Below is a small trained network, with its code and all its weights. Each question gives an input and a class and asks what happens when units are switched off, that is, made to give their printed mean instead of their output.

import numpy as np


def w(rows, s, z=0):
    codes = np.array(rows[::2]) - 128.0
    scale = np.full(codes.shape[1], s)
    scale[-1] = z or s
    return codes * scale


def f(y):
    return np.maximum(y, 0)


def log_softmax(a):
    a = a - a.max(-1, keepdims=True)
    return a - np.log(np.exp(a).sum(-1, keepdims=True))


def net(x, mask):
    res = np.array(x, float).reshape(1, 6) / 4 @ E
    y = f(res @ A[0][:, :-1].T + A[0][:, -1])
    res = res + np.where(mask, y, B[0][:, -1]) @ B[0][:, :-1]
    return log_softmax(res[-1] @ U[:, :-1].T + U[:, -1])


A, B = {}, {}
E = w([
[80,151,109,168,130,168,164,101,133],'x0',
[161,117,182,119,100,132,107,119,144],'x1',
[120,123,147,129,161,148,145,133,156],'x2',
[104,153,106,140,132,97,144,133,166],'x3',
[167,3,59,219,89,162,97,185,222],'x4',
[24,72,189,188,131,9,201,160,35],'x5',
],0.012)
A[0] = w([
[139,122,143,105,139,147,122,145,108,175],'N0',
[97,177,158,83,131,123,129,112,113,158],'N1',
[119,127,133,102,100,124,138,104,120,113],'N2',
[66,58,200,192,127,59,169,156,72,51],'N3',
[107,94,155,162,143,89,137,120,105,60],'N4',
[128,111,152,145,123,157,126,146,158,171],'N5',
[141,2,71,218,90,155,98,167,174,157],'N6',
[122,128,122,123,101,108,141,84,142,252],'N7',
[71,103,152,128,109,114,128,158,117,31],'N8',
[150,152,110,125,140,155,110,136,136,53],'N9',
[130,131,139,164,112,150,110,125,122,94],'N10',
[136,88,108,187,122,131,110,133,159,166],'N11',
[117,119,91,122,153,126,130,135,128,146],'N12',
[140,123,135,126,134,135,127,151,138,107],'N13',
[126,112,145,157,139,95,141,105,118,101],'N14',
[129,140,136,141,102,109,107,138,140,122],'N15',
[94,194,169,68,150,113,123,111,102,164],'N16',
[126,133,156,105,174,142,154,139,121,131],'N17',
[151,98,111,191,149,128,88,140,140,141],'N18',
[151,80,105,160,125,131,139,132,153,159],'N19',
[110,224,181,73,149,131,142,119,74,161],'N20',
[171,156,73,91,125,179,111,112,164,68],'N21',
[168,176,63,80,126,200,86,122,177,42],'N22',
],0.018,0.0044)
B[0] = w([
[98,154,95,162,127,112,145,134,135,143],'N0',
[140,183,121,91,169,95,154,121,130,173],'N1',
[83,144,130,128,170,131,170,120,190,139],'N2',
[123,92,168,248,99,188,34,145,208,238],'N3',
[133,91,143,171,71,167,91,109,115,172],'N4',
[109,156,93,128,133,131,144,110,144,155],'N5',
[129,176,105,8,184,87,223,96,69,254],'N6',
[151,127,132,95,135,112,122,132,112,144],'N7',
[126,98,120,163,94,122,116,164,172,162],'N8',
[130,81,155,145,127,144,110,133,157,152],'N9',
[135,96,88,120,120,58,103,165,137,139],'N10',
[134,165,112,87,158,86,134,143,93,183],'N11',
[163,112,163,90,77,106,112,96,115,139],'N12',
[112,152,105,149,100,103,141,113,119,137],'N13',
[169,120,160,118,107,139,97,137,141,155],'N14',
[107,112,123,130,177,153,136,151,115,138],'N15',
[118,123,105,54,183,111,175,108,82,190],'N16',
[128,131,123,109,135,100,136,140,109,149],'N17',
[129,155,123,87,119,103,130,111,101,173],'N18',
[137,168,100,83,124,140,158,108,110,174],'N19',
[147,164,68,35,119,87,189,118,82,205],'N20',
[123,70,143,224,134,158,79,153,177,190],'N21',
[111,87,190,238,60,166,59,152,157,210],'N22',
],0.013,0.038)
U = w([
[137,188,104,2,135,59,192,138,66,254],'0',
[131,82,179,207,63,145,73,185,157,2],'1',
],0.0095,6e-05)

Each question gives the input, the list of numbers given to net, and the class t.
The units are the neurons (one row each of A and B). Each row of codes is followed by its name. A weight is (code - 128) times the scale printed after its matrix; where a second scale follows, it is the last column's (A, B and U).
mask holds one flag per neuron, in row order. A switched-off neuron (its flag False) gives its mean, the last column of its row in B, instead of its output. The means were averaged over made-up inputs and are rounded, as every weight is.
A unit's drop is (log p(t) with every unit on - log p(t) with that unit switched off) / (log p(t) with every unit on - log p(t) with every unit switched off).
unit that matters most: the unit with the biggest drop
top k neurons: the k neurons with the biggest drops, biggest first
drop when u is switched off: that unit's drop, to one decimal
input [4,0,-1,-6,7,7], class 0: top 4 neurons -> [N6, N22, N21, N11]
input [-8,6,-4,-4,6,6], class 0: unit that matters most -> N6
input [1,4,-4,0,-7,-8], class 1: top 3 neurons -> [N22, N6, N21]
input [-2,8,-4,-4,2,-3], class 1: top 3 neurons -> [N20, N22, N16]
input [2,-3,1,-5,4,5], class 1: top 2 neurons -> [N3, N20]
input [-1,-4,2,3,8,-8], class 0: top 4 neurons -> [N6, N3, N11, N19]
input [8,-4,7,8,-6,-8], class 1: top 3 neurons -> [N22, N6, N21]
input [-8,5,6,-5,7,7], class 0: top 2 neurons -> [N6, N22]
input [8,8,6,-7,-2,3], class 1: top 2 neurons -> [N6, N3]
input [7,-5,3,7,7,-4], class 0: drop when N6 is switched off -> 7.5
input [-5,3,6,5,8,-4], class 0: drop when N6 is switched off -> 1.7
input [8,-6,2,7,4,-8], class 1: drop when N22 is switched off -> 2.7
